[[ 23   3   1  40  31  30 -22  12 -51  17  -4   2  24  58  51  41]
 [  2   1  29  38 -22  -6   7  -7 -24 -10  26 -16  19  32  33  34]
 [-67 -56 -50 -68  36 -29  -8  -1   4   4 -43  18 -33 -64 -88 -55]
 [ 31  19  42  45  18  13  12  16 -37   8 -13  12  41  68  86  57]
 [-11  11 -21  11   2  33 -16  12   4  28  -6  20   9   5   2  -7]] -> 51

[[-15 -34  35  -2 -34 -16  63  36 -31 -36  -3   6 -14  42 -16 -57]
 [-32 -62  34  -6 -25 -39  45  29 -36 -40 -17   9 -36  35 -12 -47]
 [ -2 -18  38   1 -31 -17  68  29 -24 -25 -14   8  -5  42 -14 -53]
 [  7  12  28  -9 -11 -23  28  30 -18  -4 -31   6  -9   6   5 -44]
 [-16 -44  34   6 -20 -26  46  42 -38 -26 -16  17 -11  35 -14 -43]
 [  8   5  18  -8  -5 -20   8  22 -29   3 -18  -7 -11   1   4 -23]
 [ 11  -2  26  -6 -15 -22  37  18 -15 -14 -17  16   2  22  -1 -48]
 [-42 -63  50  10 -16 -40  72  40 -26 -34 -42  14 -36  48 -18 -49]
 [-14 -24  12   0 -10 -15  20   8 -17   3 -10 -12 -19  -5   3   9]
 [ -2 -15   9   8 -12 -10  10  -6 -11  -3   1 -13   4  -3   1  -7]
 [  3   6  21  10  -8 -15  19  13 -35  17 -11 -26  -6 -20   0  22]] -> -16

[[ 19   8  40  50 -21 -28  -6  -7 -16 -19  45   3  14]
 [ -2 -19 -25 -25 -14  13  12   2   7   2  42  44 -52]
 [ 23 -14 -26  -7 -22  18  47 -31  -4 -23   7 -37 -23]
 [ 13  15  36  57 -17 -35 -10  -5 -18 -24  26 -23  28]
 [ 15  -4  51 -20  13  26 -20  11  22  30  18  63   0]
 [-36  10 -11  19   1 -39 -39  32  -8   1  23  30  -7]
 [  4 -11  13  -3   2   1   1  -7 -15  24  25  81  -3]
 [ 38 -10   5  -6  -4  30  50 -46  -9  -4 -29 -33  19]
 [ 26   4   1  30 -21  -6  33 -32 -15 -32  -5 -70  17]
 [-30  12 -24  37 -12 -49 -22  18 -21 -20  20 -10  -3]] -> 3

[[ 42   8   9 -10  91   7   6   3  18  -9   7  14  33 -18  -8]
 [-12   5  40  -6  42  10  17  22 -16   3 -13  -7  57 -20   5]
 [-51  -8 -54   2 -49  -1   7  14 -58  12 -29  -7 -42  25  22]
 [-39   9 -11   7  22   0   0   2  13  11  14  24 -26  -8   2]
 [-19  22  22 -28  47  11   7  26   6   5 -14   8  28 -19   1]] -> -18

[[-60   1  13  33  -9  76 -51  11   9 -14 -77  39  -5]
 [-26 -10 -30  -6 -21 -27 -11  36  77  65  51  -1  26]
 [-29  13  22  60   3  29  46  -7 -75  42 -39  43  74]
 [-24  18  48   0  30 -18 -53   3 -55 -25 -77 -46  -5]
 [-10 -39  72  75 -24 -29  35  66  49   7  -4  34 -30]
 [-26  29  50 -43  19  32 -92 -35  22  -7 -51 -15 -16]
 [-16  24  40  34 -24  -2 -34 -29  75  -4 -36  51   3]
 [-64 -77  -1  15  36  -6 -57  39  27  23   0  40 -82]
 [-28  24   4  42   6  22   7 -75 -62  93   7 -26 -45]] -> 39

[[ 20  -3 -13  -9  42 -30 -31  12  27 -44 -30  22  -3   4   8]
 [ 91  -9  28  26 -46 -25   8  29  26  10   0 -15 -12  -5  -5]
 [ -3  -1   5  -2  17 -27   2 -51  32 -45  34   2 -30  -5  16]
 [ 19 -20 -41  22 -49 -17  -8 -20  56 -24   9 -25   9 -12   9]
 [ 23 -21   4   0 -25  -7  15   6  21   1  42 -21 -13  17 -20]
 [ 24 -16  54  42 -28 -51 -47  44  26 -10  27  23   4  41 -19]
 [ 15 -31  10   5  27 -27 -11  -3  10 -37  -2  -2   8  -2  20]
 [ 15   4  51  36 -36 -49 -43  50  36  -5  34   4  12  40 -15]
 [ 59 -10 -35   0  -4 -24  11  -8  62  20  24 -15 -46 -30 -34]
 [ 18 -40 -15  16  11 -38 -15   4  26 -23 -14  -3  -1   8  11]
 [  1  -5  15   0  -2   7  20 -44  34 -53  35 -16 -36  -3  20]
 [ 31  -7  21 -33   6  24 -46 -53  43  -1  59  16  18 -15  18]] -> 4

[[-31  -3  55 -10 -18  50  50  45 -62]
 [-14 -11   4   3  40  37  63  44 -78]
 [-27 -64  33  94  52 -11  32   6 -20]
 [-49  24  43 -61  68 -10  34  31 -22]
 [ 11   3  24  -5  56 -44 -67 -55 -43]
 [ 29 -57  12 -36  36 -43 -94 -27 -61]
 [-23 -26 -31 -34  42 -13  48  43  16]] -> 45
---
[  9 -32  21  10 -84 -16  -9] yields 21
[-44 -55 -45  36  15 -68] yields -45
[ -4 -33  26 -69] yields 26
[ 40 -67  -7  79  37 -19 -22] yields -7
[ 34  74  80  51 -17   5  17] yields 80
[-66   4  45  16 -28  76] yields 45
[-57  80  45  59  48  75  76] yields 45
[ 15  -8 -81 -62 -73 -12] yields -81
[-2 63 25 -3 74 15 -8] yields 25
